Look-ups in named tables: a row name and a column name give one cell, copied from the table.

Gufamo =
columns: Ritokig, Kefu, Ven, Lofe, Gigugat, Mizub, Bikupu, Vuz, Vofez
Talaz: [126, 131, 151, 107, 165, 79, 179, 143, 138]
Sadimig: [48, 91, 46, 66, 181, 97, 148, 127, 129]
Pumepu: [142, 141, 169, 94, 100, 146, 155, 120, 148]
Tufumek: [95, 102, 114, 26, 121, 160, 127, 103, 99]
Ras: [64, 65, 82, 117, 166, 130, 91, 142, 105]
Lipizu: [100, 83, 146, 94, 130, 49, 74, 48, 131]
Pezut: [50, 101, 14, 107, 109, 155, 97, 170, 112]
Zef: [205, 166, 135, 157, 86, 148, 161, 158, 98]
Zive: [40, 36, 133, 113, 125, 99, 163, 105, 77]
Gafegup: [122, 68, 122, 90, 90, 49, 48, 113, 122]

What is the Mizub of Ras in Gufamo? 130
What is the Ritokig of Pezut in Gufamo? 50
What is the Lofe of Tufumek in Gufamo? 26
What is the Mizub of Tufumek in Gufamo? 160
What is the Ven of Sadimig in Gufamo? 46
What is the Bikupu of Sadimig in Gufamo? 148
What is the Lofe of Zef in Gufamo? 157
What is the Vofez of Pezut in Gufamo? 112
What is the Vofez of Zive in Gufamo? 77
What is the Ritokig of Sadimig in Gufamo? 48
What is the Bikupu of Zef in Gufamo? 161
What is the Gigugat of Gafegup in Gufamo? 90
What is the Ven of Ras in Gufamo? 82
What is the Lofe of Pezut in Gufamo? 107
What is the Ritokig of Talaz in Gufamo? 126
What is the Vuz of Tufumek in Gufamo? 103
What is the Mizub of Pezut in Gufamo? 155
What is the Vuz of Gafegup in Gufamo? 113
What is the Ven of Gafegup in Gufamo? 122

Famu
         Dodize  Zibefo  Niz  Vip  Lokur  Roke  Vepato  Ninebat  Nad  Mufuzil
Nemamuk      63      56   59   55     60    59      59       60   59       56
Refomol      57      56   60   62     59    57      57       59   59       59
Mis          59      55   61   59     61    56      60       60   58       58
Lebil        63      71   50   60     49    85      51       58   65       66
Dos          60      49   60   60     62    55      61       62   56       55
Seralu       56      57   55   59     61    62      60       62   56       72
Bobipe       59      59   60   59     58    58      61       59   58       60
Sef          50      42   79   51     81     8      69       62   48       51
Rodiru       57      49   61   62     57    57      52       60   60       60

Lebil, Dodize => 63
Sef, Zibefo => 42
Rodiru, Nad => 60
Rodiru, Dodize => 57
Bobipe, Vip => 59
Lebil, Ninebat => 58
Lebil, Lokur => 49
Rodiru, Vepato => 52
Lebil, Niz => 50
Dos, Nad => 56
Dos, Lokur => 62
Bobipe, Zibefo => 59
Dos, Roke => 55

Kesemez =
,Satem,Tukag,Teb,Dudoba,Bemise,Zetedu,Sorisaf,Seto,Bimap,Leru
Funavin,5.115,5.143,7.039,5.782,6.937,6.239,7.621,6.894,4.487,3.094
Nevoni,3.605,5.163,9.131,7.317,5.578,6.968,7.568,5.793,4.776,2.927
Tose,5.717,3.408,2.814,4.905,7.079,5.787,6.020,6.505,4.867,5.085
Voverir,7.007,4.590,0.883,4.140,5.359,4.800,4.918,5.114,5.215,9.183
Biseret,6.326,5.782,3.274,1.519,6.537,5.276,8.218,6.971,3.833,4.464
Nilu,3.807,4.708,5.202,4.937,4.131,5.623,6.185,4.887,5.191,5.857
Kos,6.640,7.501,5.500,5.763,6.171,5.208,6.195,5.050,6.612,6.180
Merunin,4.249,5.575,8.781,8.180,5.503,6.910,7.113,5.063,5.333,4.157
Rinas,6.034,5.762,5.245,6.923,5.828,6.237,6.162,4.495,6.189,6.438
Mozo,5.152,4.253,5.880,7.329,5.426,6.493,5.557,5.212,5.622,6.191
Pob,4.692,2.576,5.999,6.353,4.174,6.638,2.988,6.572,6.081,7.072

Pob, Bimap: 6.081
Mozo, Tukag: 4.253
Kos, Bimap: 6.612
Funavin, Sorisaf: 7.621
Mozo, Satem: 5.152
Nilu, Seto: 4.887
Voverir, Dudoba: 4.140
Pob, Sorisaf: 2.988
Nilu, Bimap: 5.191
Funavin, Dudoba: 5.782
Nilu, Zetedu: 5.623
Merunin, Bemise: 5.503
Funavin, Tukag: 5.143
Merunin, Dudoba: 8.180
Nevoni, Leru: 2.927
Mozo, Bemise: 5.426
Pob, Satem: 4.692
Pob, Tukag: 2.576
Merunin, Seto: 5.063
Merunin, Sorisaf: 7.113
Row with the largest Teb: Nevoni

Kupova =
         Liko  Didulo  Tafo  Dol  Dis  Dodir  Fub
Zeg       137     173    80  137   77    104  121
Miri      183     108    74  102  114    105  137
Keb       122      99   149   49   99    124  116
Kizi      117     106   113   75  140     60  103
Ramif      94     125    73  144  143     77   89
Zav       124     157   192  130  132     94  138
Nusikud   145     112   159   89  153     65  128
Kuguzi    103      99    54   98  126    147  144
Vid       144     101   127  119  133     67   67
Lan        78     108    76  145  170    115  127
Zot       133      86    84  150  177    132  144
Menono    103     117   186  106  156     86  116

Kizi, Dis => 140
Zeg, Dis => 77
Miri, Liko => 183
Keb, Dis => 99
Ramif, Dis => 143
Ramif, Didulo => 125
Zot, Dol => 150
Nusikud, Dodir => 65
Menono, Tafo => 186
Keb, Fub => 116
Zav, Dodir => 94
Zot, Didulo => 86
Vid, Dodir => 67
Miri, Fub => 137
Kuguzi, Fub => 144
Kizi, Didulo => 106
Keb, Tafo => 149
Kuguzi, Didulo => 99
Which row has the largest Liko? Miri

Pevep =
|  | Donona | Sis | Rit |
|---|---|---|---|
| Zek | 121 | 131 | 187 |
| Sodav | 33 | 123 | 139 |
| Dad | 132 | 108 | 58 |
| Kolifa | 62 | 30 | 136 |
| Butoz | 80 | 130 | 71 |
| Nelif | 78 | 222 | 193 |
| Pofat | 130 | 155 | 68 |

Dad, Rit: 58
Pofat, Sis: 155
Nelif, Sis: 222
Pofat, Donona: 130
Dad, Sis: 108
Sodav, Donona: 33
Pofat, Rit: 68
Sodav, Sis: 123
Zek, Rit: 187
Butoz, Donona: 80
Zek, Donona: 121
Dad, Donona: 132
Sodav, Rit: 139
Kolifa, Sis: 30
Butoz, Rit: 71
Kolifa, Rit: 136
Zek, Sis: 131

Nefepat:
fields: Lag, Mev, Devi, Fumun, Res, Nupaz, Baki
Von: [167, 136, 129, 101, 128, 73, 155]
Fik: [133, 143, 115, 91, 126, 130, 100]
Boruzaf: [192, 80, 110, 170, 69, 132, 128]
Rez: [155, 151, 128, 172, 113, 100, 95]
Gud: [134, 115, 112, 174, 103, 88, 105]
Kota: [54, 107, 79, 121, 80, 69, 110]

Fik, Res => 126
Fik, Devi => 115
Kota, Lag => 54
Gud, Nupaz => 88
Gud, Baki => 105
Kota, Baki => 110
Kota, Fumun => 121
Rez, Baki => 95
Boruzaf, Mev => 80
Kota, Devi => 79
Row with the largest Res: Von

Gulosam
|  | Fibuz | Gokupad | Bim | Befako | Lem | Lanuv | Bivi | Niloke | Lovil | Zipipa |
|---|---|---|---|---|---|---|---|---|---|---|
| Zefiso | 81.7 | 79.6 | 77.3 | 73.6 | 68.8 | 63.7 | 57.5 | 51.6 | 44.4 | 37.3 |
| Gis | 69.5 | 74.3 | 77.8 | 80.3 | 82.0 | 82.6 | 81.6 | 79.7 | 76.9 | 72.9 |
| Kegebul | 56.9 | 63.4 | 68.7 | 74.0 | 78.0 | 80.7 | 82.0 | 82.5 | 81.4 | 80.0 |
| Vog | 41.2 | 49.4 | 56.8 | 63.2 | 69.5 | 73.8 | 77.5 | 80.4 | 82.2 | 81.8 |
| Kufe | 3.9 | 13.8 | 23.3 | 32.7 | 41.4 | 49.2 | 56.9 | 63.7 | 69.4 | 73.7 |

Lovil of Vog = 82.2
Lanuv of Zefiso = 63.7
Bim of Gis = 77.8
Lem of Gis = 82.0
Lem of Kegebul = 78.0
Lovil of Kufe = 69.4
Bivi of Zefiso = 57.5
Fibuz of Vog = 41.2
Befako of Kufe = 32.7
Bivi of Vog = 77.5
Bim of Vog = 56.8
Gokupad of Zefiso = 79.6
Befako of Gis = 80.3
Which row has the largest Lovil? Vog

